The three nearest rows among all rows above each row, by straight-line distance, nearest first (none for the first four rows)
(in the rows, 128 means zero)
1: [ 86 141 142 141  56  73  43  77 111 157 127 168 165 134 170  88 112 109
 114 129 120 168  76 105 114 124 126 112 149 150 129 121 173 137 156 112
 113  96 108 111 186 113 130 135 105 150 152 152 131 152 118 111 125 128
 160 193 102]
2: [139 145 140 191  88  93 124  92 143 166 156 137  87 172 104 137 120 127
 158 152 133 185  98 144  82 169 107  72 182 110 123  88  63 123  67 142
 106 152 135 155 235 147 120 127 170 174 173  87  89 166 142  93 141 150
 150 152 106]
3: [153  99 142  98 129 147 140 153 110 108 155  67 119 144 128 124 131 129
 152 113 145 131 150 162 113 120 158 106 147 147 133 137 132 105  89 129
  93 148 134 145 187 155 108 120 173 132 109 159 124 121 125 138 129 135
 134 110 193]
4: [126 134  96 191 160 184 180  73  60 121 132 181 101 138 111 112  59 138
 133 102 145  73 123 130  46 148 139 156  98 109 110 133 141  76 121 163
 122 104 123 133 109 112 133 121 124 146 209 129 106 247 110 124 132 127
 125 134 114]
5: [ 97 144 101 134 125 122  70  74  57  92 168 202 133 191 134 115  76 118
 147 131 124 119 103 122  71 117 122 116 148 128 146 140 144 142 103 159
 129 132 105 133 198 134 162 125 117 169 176 118  96 213 133 125 110 138
 161 193  99]  1 4 2
6: [160  91 118  86 156 183 175 169 113  30 146  85 114 180 146 150 150 142
 168 101 162 105 192 183  76 106 142 105 122 111 154 158 145 119  93 150
 115 163 152 121 133 119 124 106 178 108  76 144  96 104 128 148 126 116
 113  85 184]  3 4 5
7: [126 110 126  45 125 180  45 208  92  88 128 114  90 132 162  98 148 143
  76 133 130 121 161 107 124  69 171 128 112 125 132 150 232 123 118 128
 155 114 180 120  83 159 123 190 130 131 105 203 126 108 120 155 120 124
 141 109 131]  3 6 1
8: [108 110 122 149 104 146 132  76 109 134 134 126 122 156  89 136 132 117
 173 118 120 164 123 127  88 201 140  96 142 139 112  98 102 127  86 115
 123 120 161 171 246 140 125  62 199 156 119 122 128 178 173 110 139 121
 121 156 157]  2 3 5
9: [131  95  96  97 180 229 185 172 113 114 129  91  97 123 161 112 153 145
 114 128 153  74 168 138  59  96 167 184  75 128 138 188 188  96 144 131
 110 134 184  87  84 134 129 153 149 110 155 187 106 132 123 121 114  90
 106  76 156]  6 7 3
10: [172 118 162  89 178 185 209 219 167 118 127  37 122 115 134 129 152 122
 148 114 153  96 173 149 140 108 162 155 108 136 124 139 148 105 108 125
 133 121 139 156 125  89 128  99 142 103  45 168 145  90 107 143 141 131
  87  68 168]  6 3 9
11: [118 134 107 160 126 145 125 103  71 144 157 180 112 138 112 141  61 189
 158 125 106 107 109 144  29 168 137 126 119 101 133 115 123 112  96 169
 116 101 116 131 222 135 135 126 156 204 184 136 111 194 152 145 142 149
 100 169 138]  5 4 8
12: [152 119  83 118 148 175  71 117  54  97 128 166 110 150 130 106  90 122
 117  97 145  94 129 127  85  85 136 130 144 131 148 186 190 128 115 122
 133 140 150  89 115 173 140 137 101 126 144 115 130 156 108 128 120 139
 153 147 113]  5 7 4
13: [141 100 153  87 131 175 181 151 140  91 171  52 126 176 144 151 197 130
 163 115 139 141 156 153 124 108 166  94 126 137 157 149 101 118  94 145
 115 176 133 144 188 148 131 111 158 129  80 151 105  46 162 136 134 132
 114  92 179]  3 6 10
14: [143 102 122  85 128 115 125 123 154  81 122 104 146 133 162 103 182 126
 123 135 136 132 125 119 175  99 154 146 144 124 123 153 147 158 157  71
 127 163 129 124 140 118 117 129 131 101  89 133 160 103 117 150 126 132
 140 113 113]  3 13 10
15: [132 119 111 169 131 159 128 126  96 146 121 139 111 160 106 107  94 125
 154 123 130 121 137 147  47 127 144 150 164 148 142 118 131 123 103 111
 117 111 151 115 152 141 150 152 155 153 177 153 116 160 166 127 135 127
 151 148 142]  11 12 3
16: [152  95 147  34 173 139 133 163 125  93 111  95 121 154 127 134 192 118
 118 122 142 123 153 125 132 108 166 126 108 140 143 155 171 130 162  91
 148 137 110 150 111 131 114 110 134 106  62 139 124 106 123 143 162 110
 115  95 155]  14 10 3
17: [136 105 134 102 178 203 181 187 164 103 117  58 123 133 119 105 155 146
 132 121 155 111 156 129 118 128 189 157 118 119 141 162 149  95 136 121
 159 136 144 151 150  96 120 144 138 116 101 197 130 110 150 134 147 102
  84  65 173]  10 16 9
18: [160 109 144 104 179 184 161 178 136 120 124  69 130 114 109 123 139 132
 108 105 141 125 153 138 140 160 173 152 107 129 123 126 144  88 154 124
 127 142 132 151 100 117 111 115 137 112  94 193 141  68 119 122 141 120
 115  54 126]  17 10 16
19: [131 130 116 168 144 180 164 149 110 115 146 126  90 161  87 135  63 151
 149 107 148 108 150 157  42 148 134 147 142 124 146 147 122  95  79 153
 100 148 140 134 154 161 100 142 149 171 173 175 110 182 152 112 152 153
 119 152 155]  15 11 4
20: [109 115 129  59  93  82  63  79 118 134 108 153 170 136 145  84 160 109
 126 175 134 174 100  76 145 149 136 135 141 138 127  80 136 129 152  62
 154 130 127 139 144  94 106 106 125 127 100 126 164  74 123 127 144 137
 122 154 107]  14 1 16
21: [114 114 145 110 118 133  95 113 139 144 144  94 122 166 128 135 169 129
 164 128 131 164 130 140  93 159 142 112 139 134 150 110 140 121 104 108
 119 160 125 150 188 131 123 106 173 162 146 200 129  97 141 124 156 142
 138 124 139]  3 8 15
22: [133 109 132 168 164 171 127 125  82 131 116 114 128 135 110  86  84 149
 147 128 176 122 119 139  24 140 176 165 100 135 144 115 172 103 140 127
 142  99  98 134 163 112 125 132 136 134 161 183 124 212 147 107 142 130
 144 111 161]  15 19 4
23: [126 114 117 106 143 151  79 167  75 132 141 123 114 149 133 134  88 144
 118  90 135 101 135 109 103  93 134 156 138 125 140 168 171 107 129 149
 122 115 132 120 111 159 128 155 115 143 153 162 143 149 103 137 128 147
 132 104 150]  12 15 7
24: [150  82 141 105 141 217 158 172 139 157 109  48  86 137 113 107 149 145
  91  99 169 138 143 144  96 134 193 135 114 143 166 139 135  85 145 101
 140 162 181 128 151 126 118 128 158 128  98 180 133 109 149  97 117 119
 137  91 153]  17 18 3
25: [138  96 126  85 154 151 148 143 174 146 124  59 131 158 123 126 143 116
 107 105 151 173 144 139 132 154 162 132 135 137 159 106 149 114 131 108
 148 132 129 140 116 112 118 141 160 108 136 207 146 108 125 127 107 128
 115  94 156]  18 24 17
26: [158 104 103 146 142 191 111 156  73 137 141 129 105 151 115 115  71 164
 152  54 128 104 106 132  25 154 165 136 125 122 135 125 135  92 106 143
 144 123 150 124 118 158 103 135 138 174 169 157 130 193 159  95 145 155
 144 121 146]  19 15 22
27: [137 120 130 102 151 115 135  96 118  83 170 112 117 178 142 124 136 124
 178 127 145 141 164 165  87 125 148 155 140 146 130 157 100 127  75 142
 105 156 134 137 188 113 140 124 146 117 118 128 107 123 160 151 123 136
 126 118 137]  3 21 13
28: [184  89 125 101 167 202 188 164 128  97 131  72 113 167 113 139 145 135
 143 136 124  93 180 150  75 140 165 131  90 115 168 127 144  81  99 110
 114 179 141 128 154 118 139 104 173 149 109 157 113 106 118 126 138 101
 112 104 187]  6 3 17
29: [158 106 152 123 145 159 141 136 152 141 136  95 136 130 124 136 144 149
 133 134 124 159 154 137  97 203 142 135 109 113 147  84 133 103 113 107
 104 129 151 136 167 139 108 100 138 130 121 183 107 139 125 123 144 126
 105 127 158]  21 25 3
30: [136 124 102 106  93 105   2 125  66 161 121 216 155 146 157 114  91 160
 106 157  74 123  94  98  94 154 129 111 130 107 111 116 207 154 116 151
 152 118 112 116 131 117 147 114  76 157 150 107 134 184 105 151 139 146
 126 165  86]  1 5 12
31: [155 100 109 135 156 196 137 114  83  83  84 170 123 149 128  90 111 182
 109 105 150  90 136 104  43 175 198 172 101 120 134 109 170  80 105 145
 141 120  91 175 175  91 134 115 137 156 146 176 121 210 137 120 129 142
 111 114 155]  22 26 4
32: [142  98 111  97 103 151  75 158  63 115 129 160 141 156 149  94 131 169
 142 112 129  97 109 120  95 113 134 118 116 126 109 143 187 150 115 155
 147 128 144 123 220 143 130 121 114 151 140 106 122 165  94 142 144 150
 141 146 132]  12 23 30
33: [150 106 140  90 156 190 110 127  73 139  99 113 128 113 144  83 132 175
 116 119 130 109 132 126  54 129 179 168 130 128 138 111 188  56 120 122
 175 114 140 122 112 122 110 129 153 126 147 193 140 160 121 126 129 129
 106 125 142]  22 31 23
34: [169 110 148 101 182 169 151 177 149 116 125 100 146 119 115 115 138 124
 114  94 137  99 143 134 121 172 198 151  92 112 138 105 145 116 137 115
 174 136 105 146 135  86 117  80 144 122  74 175 127 146 121 146 165 118
  89  86 162]  18 17 10
35: [113 115  92 126  98 139 111 145  51 160 150 157 106 167 130 121  82 165
 128 122 117 105 113 138  68 128 133 110 148 126 130 132 129 132  94 149
 135 112 135 129 207 145 140 106 147 178 154 125 123 185 119 113 143 150
 135 148 144]  11 32 15
36: [107  78 161  98 153 206 133 191 165 172 105  36 108 119 138  89 153 143
  95 105 155 161 138 129 135 106 181 149 119 143 188 139 153  93 123  79
 148 133 158 124 155 126 125 159 164 131 105 230 149  58 120 117 145 104
 132  70 138]  24 25 17
37: [151 100  75 147 167 167 170 165  53 123 185  98  78 166  97 135  64 156
 145  81 160 105 138 162  43 117 134 139 143 107 149 180 159  87  79 156
 106 143 158 119 101 160 134 176 186 160 190 168 101 167 146 146 118 132
 137 135 156]  19 26 15
38: [112 131 144 159 143 148 195  96 156 144 146 111 116 152  94 119 133 134
 167 109 119 140 141 176  97 147 142 128 101 128 153 107 106 120 130 140
 109 143 134 130 175 109 153  85 164 155 142 153 122 151 150 128 142 129
 122 111 122]  29 21 27
39: [189  54 141  47 111 168  37 193  48 105 110 143 151 182 167 134 134 170
 142  86 129 106 118 118  84 166 185  58 134  69 130 127 169 161  82 146
 167 116 172 157 247 147 129  50 164 169  80 136 132 184  91 162 188 159
 128 121 180]  32 35 3
40: [111 147  81 178  87 101 120  89  85 146 164 187 129 171 147 116  90 155
 127 136 118 122 102 127  69 138  98 114 139 148 108 119 110 109  81 156
  93 106 127  98 188 136 132 139 146 162 212 116 121 169 150 128  98 158
 133 151 121]  35 11 5
41: [123 127 101  97 107 129  70 101  28  97 151 139 120 181 152 132 123 124
 151 108 122 127 120 137  62 104 101 106 146 120 140 175 166 134  86 161
  96 135 161 116 188 162 127 139 139 163 135 118 114 136 119 152 121 152
 149 127 161]  32 35 12
42: [128  95 150  55 136 102  61  98 109  79  94 126 169 124 160 110 189 116
 111 121 117 149 129 102 147 163 146 105 119 128 114 112 146 153 156  83
 171 156 128 135 178 103 128  83 123 130  97 143 103  88 125 146 147 121
 138 144 108]  20 14 16
43: [155 130 130 116 115  91 135 108 129  78 116 155 139 161 105 141 147 106
 187 124 136 114 137 145 134  99 108  88 137 102 103 134  97 164  92 147
 125 144 127 131 189 146 126 112 103 144 110  59 107 153 108 147 139 130
 148 143 130]  27 32 41
44: [127  96  83  95 123 158  28 134  52 181 105 143 120 169 168  69 121 183
  58 139 133 122 106  78 112 153 154 166 167 125 117 122 185  93 159  91
 160  86 137 124 113 111 120 152 126 130 179 191 153 144 117 127 120 149
 134 105 123]  33 23 30
45: [111 124 100 161 105 158 145 140  84 171 178 131 102 142  99 126  78 147
 148  98 127 120 117 149  77 121 125 125 162 135 140 143 124 137 114 158
  97 133 130 102 171 168 111 158 156 174 190 118 108 164 148 144 115 146
 126 148 152]  15 35 19
46: [145 110 115 120 157 191 158 167  85 144 111 102 120 124 129  79 109 164
 130  99 128  98 136 123  57 127 186 192 104 120 171 106 216  74 136  91
 146 115 101 131 125 102 129 128 132 153 146 230 108 166 121 111 132 126
  98 123 131]  33 22 31
47: [153 122 113 128 155 156 161  85 124  45 158 147 131 177 118 149 125 126
 198 118 122 100 128 154  57 137 116 124 105 115 135 151 102 118  62 138
 111 136  99 154 193 123 118  57 123 139  89  79  92 155 126 156 140 130
  99 116 145]  27 43 38
48: [140  98 147 143 151 146 122 126 104 111  65 149 134 144 125  64 124 155
  97 124 167 103 102 102  65 172 162 168  86 110 134 113 179  74 137 111
 149 112 125 157 162  72 111 140 122 146 154 170 147 163 121 124 142 133
 119 143 135]  31 22 33
49: [120 137 106 143  82  95  48  99  72 130 148 191 126 170 146  90 112 150
 115 121 145 152  99 118  87 121 118  89 170 117 133 130 141 137 110 129
 137 113 122 104 199 142 146 138 124 185 164 129 123 154 144 100 135 123
 167 194 113]  5 1 35
50: [134 103 119 121 140 207 148 155 113 138 127  59 110 141 143 102 120 154
 113 125 128 109 154 138  72 121 160 134 138 106 161 129 162  98 115 143
 131 130 129 117 118 120 137 115 166 121 134 170 132 144 146 106 131 127
 111 102 167]  33 24 28
51: [139 136 114 102 138 108  96 111 113  76 132 143 167 176 127 112 133 138
 141 136 138 125 112 133  98 122 109 153 109  98 127 173 112 136 118 123
 147 140 131 127 226 117 132 104 115 127 127  86 124 146 119 140 136 123
 129 157 126]  43 32 27
52: [137 107 110 120 184 216 179 154 111 109 156  73 100 138 127 139  98 165
 124 107 153  66 150 145  48  94 175 172 114 115 134 177 167  81 127 140
  91 136 137 114  95 152 122 191 174 102 156 163 108 126 139 131 105 125
 110  92 154]  9 50 37
53: [131  79 159  93 143 160  96 179 149 144  73  93 106 135 134  97 139 144
  68 133 139 131 149 125 108 157 189 141 148 106 160 111 160 100 129 117
 155 103 112 159 146 150 133  98 149 134 116 207 126 113 133 104 123 115
 131  91 151]  25 50 24
54: [123 128  52  86 167 170 122 186  89 148 115  72 117 110 144 100  90 165
 106 125 124  78 183 112  81  99 154 207  97 132 128 182 218 112 167 149
 126 131 110  93  51 114 135 176 137 116 161 210 129 108 129 146 108  92
  96  85 148]  9 52 23
55: [118 148 126 109 129 127 142  74  70  94 124 149 165 129 141 114 153 159
 143 139 110 120 111 110 101 184 131 154 116 141  96 105 139 107 133 108
 148 106  97 165 183  72 131  60 113 114 104 112 127 156 133 146 159 117
 111 154 136]  51 42 48
56: [169 117  75  85  87 143  75 134  54  67 158 135 101 195 151 102 122 147
 157 102  94 127 116 154  88  99 140 110 160 105 124 174 163 155  64 173
 106 147 142 133 188 154 127 102 116 147 131 103 122 147 110 165 132 141
 159 136 151]  41 32 35
57: [147 106  77 100 142 127  82 119  56  94 128 174 162 130 154 113 122 155
 152 127  86  78 132  99  71 117 119 144 100 100 107 163 177 135 133 151
 135 114 127 117 172 122 147 118 119 116 111  86 130 171 116 140 158 131
 126 139 124]  32 51 12
58: [176 111 122  89 134 200 168 160  94 100 100  85  98 142 149 110 121 135
 135 124 127  68 145 142  67 119 162 160 102 118 131 153 165  78 119 103
 125 147  89 146 123 128 121 133 150 128 134 177 120 118 109 159 141 134
 107  96 184]  50 28 52
59: [137 159 121 136 144  57 131  43 112  57 134 160 147 141 149 138 128  91
 167 159 132 128 102 101 101 140  72 126 124 107  92 139 120 153 101 111
 145 152 110 125 177  72 139 105 128 113 124  76 118 118 115 133 125 126
 145 151 113]  51 43 55
60: [165 138 104  70 126 117 147 134  85  67 140 126 144 151 114 150 136 127
 169 114 103  85 140 122 128 116  96  98 148 125 115 178 153 142  96 149
 116 150 145 110 180 107 134 103 138 117 119  66 104 118  92 165 113  92
 143 138 147]  43 51 56
61: [113 100 123  84 110 168  90 100 104 131  82 147 143 164 166  59 144 151
 101 148 134 128 132 111  87 113 170 152 132 151 143 114 172 114 140  88
 160 128 129 149 160 125 123 134 115 122 143 171 119 166 130 129 133 132
 138 122 121]  33 48 44
62: [113 154 118 128 183 117 156  52 104  95 164 153 133 131 111 111 108 116
 163 138 127 118 109 108 105 161  90 149 105 105 107 135 113 116 127 161
 126 128 100 156 158  90 124  96  99 121 129 100 123 171 133 120 135 131
 103 159 115]  55 59 51
63: [159 106 127 105 146 208 161 168 129 103 113  60 112 128 130 125 136 124
 102 104 155 117 181 149  97 137 167 145 131 155 157 152 126 105 113 113
 113 132 138 153 156 132 123 130 172 142 127 164 126 101 147 114 128 125
 139  79 159]  24 50 3
64: [105 157 116 186 136 166 191  62  72 145 126 140 107 130 108 137  80 163
 161 142 144 116 108 132  10 160 116 143 112 104 123 115 128  79 122 164
 122 135 121 149 140 108 129 135 161 163 226 143 108 189 151  68 141 148
 107 150 127]  4 11 19
65: [168  95 112  90 118 124  73  89 100  90 111 178 159 154 165  82 144 127
 144 109 149 179 101 117  86 139 124  94 128 124 107 121 108 127  76 102
 152 144 126 144 246 117 122  80 125 139  92  92 123 158 119 136 155 133
 138 162 145]  51 32 43
66: [163 113 134 107 159 170 178 142 123  52 148  74 128 146 139 142 161 112
 156 100 115 122 129 156  89 109 154 140 107 120 138 169 136 117  90 146
 129 160 144 112 175 136 131  76 157 132  82 120 112 116 122 135 140 101
 120 112 142]  6 28 3
67: [119  99 138 130 114 185 177 133 141 150 158  63  91 168 118 140 163 112
 140  92 137 146 169 169  76 118 149  95 143 132 171 122 105  86  62 131
 127 149 170 149 229 149 125  87 210 169 110 173 134  93 159 128 139 147
 131 135 174]  3 13 21
68: [112 106 109  65  68  86   1  92  30 150 115 189 163 180 164 122 112 156
  98 145  63 145 108  86 115 124 103  96 189 144 125 116 163 170 116 143
 144 111 106 115 190 146 120 101  88 169 138 117 130 154 122 129 133 169
 177 192 151]  30 49 1
69: [129 130 125  84 122 169 162 151 119 107 127  71 111 155 157 152 181 150
 140 125 144 152 181 174  98 112 152 104 119 152 147 136 125 134  97  99
  95 182 145 141 174 142 126 106 172 120 128 146  99  47 154 123 138 135
 125  81 188]  13 3 63
70: [149  98 114  64 113 129  93 180  69 105 109 141 143 141 141 107 154 146
 142 110  86  78 135 125 110  88 109 110 106  84 130 159 170 175 132 165
 147 113 134 135 156 136 123 101 115 111 119 126 127 124  86 132 144 132
 134 122 127]  32 57 60
71: [148  97  87 128 131 164 138 146  75 102 131 131 105 166 127 117  99 137
 136 105 123  75 146 116  74  83 140 139 116 108 122 174 160 138 107 130
 145 131 134 118 140 132 137 151 132 149 178 137 113 136 126 124 124 122
 127 100 149]  23 12 15
72: [100 136 131 122 149 138 122  96  81 132 114 175 155 126 124 103 125 140
 128 133  95 107  83  91  72 148 137 147 105 120 122  84 148 128 153 130
 124 102  84 159 176  97 136  88 116 144 151 101 121 185 119 110 144 130
 136 187 138]  55 62 57
73: [147  93 101  93 151 185 138 176 115 118  89 123  99 104 172 114 138 126
  85 120 135  97 169 123 119  97 174 145 102 137 131 160 191 105 158 128
 164 107 122 118  99 113 123 132 140 119 134 185 107 113 106 143 124 119
 103  81 153]  58 9 50
74: [145 100 146  61 145 153 148 152 133  68 150  77 144 153 145 144 200 122
 143 126 128 120 155 122 146  82 162 125 138 152 136 155 147 105 121 143
 116 159 130 125 150 123 130  93 151 113  50 150 122  39 109 148 127 107
 121  78 153]  13 16 66
75: [174  98 138  85 141 187 156 181 113 110 110  62 116 162 146 123 165 154
 150  79 131 140 174 142  96 163 165 108 140 139 143 138 111  78 107 119
 109 157 189 169 210 144 109  70 182 142  97 176 134 118 158 113 124 156
 101  90 196]  3 63 67
76: [105 123 136 139 133 168 143  88 125 149 120  89 109 157 124 122 119 140
 109 126 137 149 133 117  89 157 151 163 139 133 144 106 146  88 116 118
 137 130 137 135 162 126 123 106 138 154 128 190 113 152 151 110 131 177
 112  99 135]  29 50 21
77: [159 119 117 191 104 163 153 139  51 163 231 115  78 189  92 128  76 136
 175  84 133 132 127 170  49 115 140 111 160 138 137 142 105 121  37 163
 104 159 138 127 204 181 145 147 211 197 193 113  89 164 153 143 141 164
 135 160 156]  45 19 37
78: [131 117 108  85 156 167 144 133  92 103  99 123 131 130 152 100 133 163
  85 138 154  83 118 103  97 121 133 188  96 125 122 149 200  75 173 114
 144 107 100 129 112 106 134 149 120 110 158 215 118 125 104 148 121 128
 105 110 120]  73 33 46
79: [125 137 108  95 167 167 146 124 110  48 117 131 116 138 155 131 111 119
 136 128 120 100 128 105  97 139 155 164 102 118 138 164 172 111 156 142
 124 134  77 137 137  72 112 132 126 116 105 135 130 147 122 142 128 127
  97 100 115]  78 58 73
80: [130 115  85  72 136 201 127 193  97 143  98  61 132 145 167 100 140 160
 107 122 134 102 156 125  90  99 167 190 130 148 136 133 205  96 146 104
 135 132 119 123  86 103 131 153 148 115 122 200 137 111 135 138 144 110
 119 110 152]  73 54 50
81: [148  92 148 116 113 207 146 168 102 137 106 106 115 131 124 131 127 175
 106 112 147 106 162 143  83 160 183 116 114 124 162 125 148  91 121 116
 151 133 169 159 158 141 119 130 159 131 138 214 132 143 140  88 131 140
 119 102 178]  50 24 63
